Each state is an arrangement of 8 marks. Each symbol rearranges the positions; applied to (α β γ δ ε ζ η θ) they give: s (θ α β γ δ ε ζ η); x (α θ η ζ ε δ γ β).

In the rows, zero is written as 46.

Row, then state:
 46   12   57   49   67   39   40   42   54   53   35   33   53   50   67   54   81   42   70   49   30   47   44   69   53   41   21   41   45   21   40   37   56   56   40   65   39   23 -> (α θ η ζ ε δ γ β)
 43   56   32   29   51   44   87   44   29   52   59   45   41   51   32   33   27   40   40   66   66   42   57   44   27   78   59   21   21   66   43   50   34   40   43   38   53   63 -> (ζ ε δ γ β α θ η)
 37   23   49   70   39   51   24   48   68   43   36   41   51   54   69   71   72   38   57   50   35   62   62   61   46   47   38   59   64   33   25   52   43   51   47   56   37   12 -> (γ δ ε ζ η θ α β)
 32   34   41   63   49   55   22   47   73   46   36   53   55   62   75   62   70   42   59   55   31   68   53   57   53   52   38   60   64   38   30   41   49   52   43   56   33   16 -> (γ δ ε ζ η θ α β)
 37   22   30   64   43   59   20   45   66   53   38   44   58   60   75   67   75   45   59   57   34   58   59   55   45   60   44   58   78   40   24   40   44   47   51   60   39   19 -> (γ δ ε ζ η θ α β)
 44   19   55   51   68   37   34   38   64   54   41   31   45   48   59   49   74   38   62   53   36   40   41   77   63   50   26   43   41   21   43   28   56   60   57   62   43   19 -> (α θ η ζ ε δ γ β)
 43   67   38   32   44   45   59   45   25   33   46   47   34   36   29   19   21   39   30   55   60   31   50   20   46   45   68   35   31   57   66   58   50   54   30   36   50   62 -> (η θ α β γ δ ε ζ)
 44   72   41   35   36   42   56   45   37   37   67   61   55   48   32   56   43   45   38   52   55   51   42   49   28   53   66   28   42   83   46   73   30   25   45   37   61   43 -> (ζ η θ α β γ δ ε)
 38   49   43   29   57   37   80   59   32   43   51   52   42   53   33   34   30   39   45   64   72   43   62   36   23   74   61   20   25   56   47   59   39   43   31   42   47   58 -> (ζ ε δ γ β α θ η)
 51   31   36   63   45   67   23   47   59   61   17   42   29   40   56   28   32   50   34   50   43   41   55   31   50   32   41   92   55   41   47   25   50   61   42   35   49   72 -> (γ β α θ η ζ ε δ)
 40   56   35   39   58   47   77   59   31   51   55   50   47   45   27   35   26   39   39   55   65   38   55   38   32   77   58   22   20   61   42   47   38   48   42   39   52   57 -> (ζ ε δ γ β α θ η)
 57   82   38   30   35   52   43   53   33   55   64   58   46   49   39   33   15   54   32   45   52   40   35   45   50   39   39   39   38   67   51   49   29   35   49   31   61   77 -> (ε δ γ β α θ η ζ)
 49   31   63   54   25   61   35   56   63   37   40   40   39   51   76   69   46   57   63   27   33   51   40   56   66   40   27   74   72   20   58   45   54   47   60   54   44   38 -> (β α θ η ζ ε δ γ)
 45   29   47   69   31   62   22   42   71   55   36   44   50   54   73   73   69   40   65   45   28   64   69   55   38   57   36   61   72   32   28   44   44   51   55   65   39   25 -> (γ δ ε ζ η θ α β)

From each start, follow one symbol. Which state do you reach?
Answers are names.
new walk
 44   24   56   47   66   41   36   40   59   53   41   31   54   54   61   55   80   40   57   49   42   47   47   67   56   53   21   44   46   27   41   31   64   57   43   58   40   26
s
(β α θ η ζ ε δ γ)
new walk
 62   55   65   54   40   52   31   32   50   47   36   50   43   37   57   37   30   50   43   18   40   40   22   53   80   11   31   71   69   21   75   35   41   58   56   37   46   62
x
(α θ η ζ ε δ γ β)
new walk
 35   37   43   50   56   37   45   53   62   52   48   41   57   62   40   76   82   51   58   54   43   59   64   54   32   69   37   35   47   76   23   53   41   39   51   71   41   11
s
(α θ η ζ ε δ γ β)
new walk
 49   61   63   47   44   42   51   54   35   42   42   46   34   18   33   24   40   52   30   36   42   38   32   26   67   13   48   74   46   42   74   47   60   44   47   36   57   71
s
(ε δ γ β α θ η ζ)
new walk
 60   75   49   33   43   57   52   45   26   52   60   61   42   53   41   36   14   61   32   36   51   46   39   38   45   37   55   35   48   73   52   48   24   32   49   27   52   77
s
(ζ ε δ γ β α θ η)
new walk
 51   37   48   65   46   69   22   46   59   58   19   37   31   41   56   35   45   52   35   51   34   49   52   30   49   23   26   88   60   37   53   29   53   57   42   30   45   66
x
(γ δ ε ζ η θ α β)
new walk
 39   67   33   41   41   43   63   54   22   38   49   52   33   33   30   17   25   40   35   54   66   33   42   26   41   48   60   35   31   56   62   50   53   56   29   37   57   65
s
(ζ η θ α β γ δ ε)
new walk
 41   27   51   68   41   64   21   44   72   50   34   42   55   60   66   73   72   41   55   48   31   63   51   56   49   49   31   69   60   35   30   43   44   47   58   58   45   16
x
(γ β α θ η ζ ε δ)
new walk
 40   51   43   33   62   42   78   51   31   49   55   50   32   53   36   33   34   44   40   66   67   33   52   44   27   70   61   22   24   58   41   48   41   50   34   37   51   57
x
(ζ η θ α β γ δ ε)
new walk
 43   67   38   42   36   44   60   56   16   31   53   64   38   29   25   22   28   33   35   45   53   29   48   21   37   40   71   35   31   57   56   53   51   59   23   33   54   64
s
(ζ η θ α β γ δ ε)
new walk
 51   25   50   67   66   39   29   42   64   53   23   29   42   35   47   49   68   52   52   45   26   46   49   58   67   24   26   80   53   18   53   38   67   53   50   44   38   48
x
(β α θ η ζ ε δ γ)
new walk
 52   18   57   73   61   45   22   46   57   56   12   37   40   41   45   42   73   42   51   48   20   38   50   51   66   25   23   77   48   24   46   34   69   52   40   53   41   45
x
(β α θ η ζ ε δ γ)
new walk
 36   56   35   46   36   39   57   52   34   26   61   60   52   43   39   48   57   28   59   62   61   49   51   49   25   64   75   13   40   61   41   71   49   42   57   56   44   20
x
(η θ α β γ δ ε ζ)
new walk
 42   79   33   33   41   39   65   53   39   37   68   56   54   40   17   50   35   50   44   53   51   49   52   41   28   50   72   27   43   82   50   62   28   25   47   44   52   47
x
(ζ ε δ γ β α θ η)
new walk
 51   69   53   53   43   42   44   52   37   41   43   42   31   12   26   29   31   57   35   35   41   24   33   28   65   19   58   56   43   35   75   46   60   48   48   33   50   65
s
(ε δ γ β α θ η ζ)
new walk
 45   18   58   65   59   44   30   40   64   60   27   33   36   34   49   49   64   49   41   51   29   41   49   41   61   25   31   74   50   26   54   31   62   54   39   55   46   45
x
(β α θ η ζ ε δ γ)
new walk
 65   83   50   36   30   51   55   46   34   43   53   56   53   54   34   37   15   68   27   36   60   48   43   39   42   40   53   38   47   69   55   44   28   28   55   32   47   75
s
(ζ ε δ γ β α θ η)
new walk
 46   28   42   60   41   66   21   46   70   51   38   41   60   63   79   68   68   46   53   53   33   62   54   60   48   52   41   62   71   43   35   49   44   50   54   59   41   25
x
(γ β α θ η ζ ε δ)
new walk
 48   72   33   41   34   38   53   47   41   44   69   59   54   36   23   56   43   53   44   47   57   55   46   41   31   60   79   14   35   77   47   72   22   32   50   39   54   48
x
(ζ ε δ γ β α θ η)
new walk
 45   58   31   31   52   49   79   49   33   52   56   47   36   53   38   34   23   49   35   63   64   39   53   32   31   73   58   27   29   68   44   49   44   43   36   42   39   61
x
(ζ η θ α β γ δ ε)
new walk
 41   32   52   39   53   37   59   42   54   32   56   52   47   53   66   69   70   28   77   50   46   50   46   70   46   69   40   24   47   21   40   59   57   49   52   64   49   -3
s
(γ δ ε ζ η θ α β)
new walk
 56   64   54   45   51   43   48   40   29   39   37   39   33   21   22   27   36   53   28   33   43   36   29   32   68   18   52   65   41   37   76   44   69   59   43   36   46   72
s
(ε δ γ β α θ η ζ)
new walk
 58   26   58   52   37   52   22   44   48   45   33   40   44   58   72   56   50   50   61   21   19   53   35   58   62   37   27   73   69   10   48   51   46   52   47   45   42   33
s
(γ β α θ η ζ ε δ)
new walk
 44   71   41   34   30   41   60   55   35   44   71   56   59   46   24   51   37   50   28   46   60   53   39   42   31   52   70   19   39   61   43   67   31   23   49   50   40   40
x
(ζ ε δ γ β α θ η)
new walk
 34   65   33   37   33   37   61   50   41   29   59   59   60   32   47   61   49   18   65   61   48   50   56   51   31   66   67   12   46   52   33   67   48   44   49   56   56   25
x
(η θ α β γ δ ε ζ)
new walk
 56   73   48   30   27   49   46   43   29   47   62   53   51   51   37   36   17   64   32   23   60   53   40   43   43   41   57   47   50   70   52   32   26   31   47   29   46   77
s
(ζ ε δ γ β α θ η)
new walk
 41   27   58   68   69   41   28   35   62   57   26   27   44   33   44   45   76   39   50   48   30   44   44   37   55   30   28   78   48   28   56   34   59   51   39   55   45   49
x
(β α θ η ζ ε δ γ)
new walk
 42   12   60   54   70   43   39   40   60   54   46   36   45   41   57   58   79   33   73   54   52   40   54   67   61   41   24   45   40   21   39   37   62   53   57   62   47   24
s
(β α θ η ζ ε δ γ)
new walk
 33   23   50   54   48   32   58   47   46   38   59   46   53   47   64   62   69   27   76   52   42   55   43   68   47   72   42   23   37   15   37   58   56   38   51   61   40    8
s
(γ δ ε ζ η θ α β)
new walk
 34   53   35   43   40   42   53   46   42   19   67   68   60   43   47   65   52   29   61   67   54   52   50   46   29   62   72   12   36   60   37   77   56   34   46   56   56   10
x
(η θ α β γ δ ε ζ)
new walk
 34   64   34   41   40   45   52   53   39   19   64   61   61   43   46   53   47   26   64   66   49   48   53   49   32   69   67   11   43   59   35   74   44   41   52   62   58   20
x
(η θ α β γ δ ε ζ)
new walk
 59   38   50   70   53   63   28   39   53   65   16   48   28   45   57   30   40   54   29   50   37   41   54   33   61   21   38   89   55   37   47   34   51   64   39   31   47   68
x
(γ δ ε ζ η θ α β)
new walk
 37   32   48   51   61   38   48   49   68   56   48   43   60   61   35   72   76   52   55   57   43   57   58   61   31   65   49   33   45   67   18   61   35   30   50   63   38   22
s
(α θ η ζ ε δ γ β)
new walk
 49   21   51   66   71   46   29   40   63   60   22   23   35   36   47   40   69   52   43   50   31   39   48   45   64   26   26   78   45   24   53   45   63   65   50   49   46   47
x
(β α θ η ζ ε δ γ)
new walk
 42   26   58   64   61   43   33   44   52   64   26   25   38   35   47   44   74   43   42   43   26   44   45   45   65   25   17   84   43   23   55   33   59   57   40   53   41   46
x
(β α θ η ζ ε δ γ)
new walk
 44   46   45   30   54   40   83   60   28   41   54   49   49   52   34   30   28   42   34   66   70   40   51   38   38   80   59   28   29   72   40   40   40   43   32   38   56   70
x
(ζ η θ α β γ δ ε)
new walk
 35   40   45   28   60   36   67   48   56   71   62   46   55   63   34   51   59   41   59   68   65   42   54   64   17   73   48    5   23   67   28   32   47   45   48   62   53   33
x
(ε δ γ β α θ η ζ)
new walk
 31   54   24   45   35   40   51   52   41   21   67   59   51   50   47   51   48   29   60   61   51   54   47   62   35   60   72    9   34   57   32   74   53   45   47   55   51   13
x
(η θ α β γ δ ε ζ)
new walk
 52   63   46   46   39   42   51   34   29   43   41   35   39   27   27   23   42   56   30   36   38   35   30   27   66   15   59   62   37   46   76   53   57   47   38   32   55   64
s
(ε δ γ β α θ η ζ)
new walk
 41   41   47   71   49   61   26   45   57   61   13   41   37   45   57   39   37   47   38   47   38   45   56   32   56   27   29   87   56   43   54   27   52   53   44   43   48   74
x
(γ δ ε ζ η θ α β)
new walk
 39   63   30   44   46   37   56   47   37   29   61   51   47   46   49   51   50   34   61   69   53   56   54   48   19   63   73   11   41   55   43   76   54   39   49   60   47    8
x
(η θ α β γ δ ε ζ)
new walk
 54   60   43   41   45   65   53   50   41   65   33   49   50   50   43   31   13   79   22   35   53   39   50   31   46   39   42   68   49   56   51   27   30   58   37   24   35   92
s
(η θ α β γ δ ε ζ)
new walk
 50   33   62   54   42   56   35   43   61   45   32   36   54   57   83   62   46   55   57   27   35   61   38   49   69   43   35   80   79   12   50   42   50   49   50   58   35   41
s
(γ β α θ η ζ ε δ)
new walk
 43   31   56   53   63   39   35   35   58   57   48   34   41   56   62   62   78   36   58   50   41   41   48   67   58   42   22   45   40   19   38   30   61   59   55   67   46   20
s
(β α θ η ζ ε δ γ)
new walk
 56   49   51   51   41   48   34   40   42   39   49   41   39   31   62   41   29   48   41   19   37   47   29   53   67    5   35   73   64   30   74   44   47   47   51   42   43   61
x
(α θ η ζ ε δ γ β)
new walk
 39   43   28   33   62   39   58   51   53   59   67   46   44   65   38   50   61   46   57   65   58   50   60   60   28   67   45    8   27   66   27   44   35   40   39   58   54   37
x
(ε δ γ β α θ η ζ)
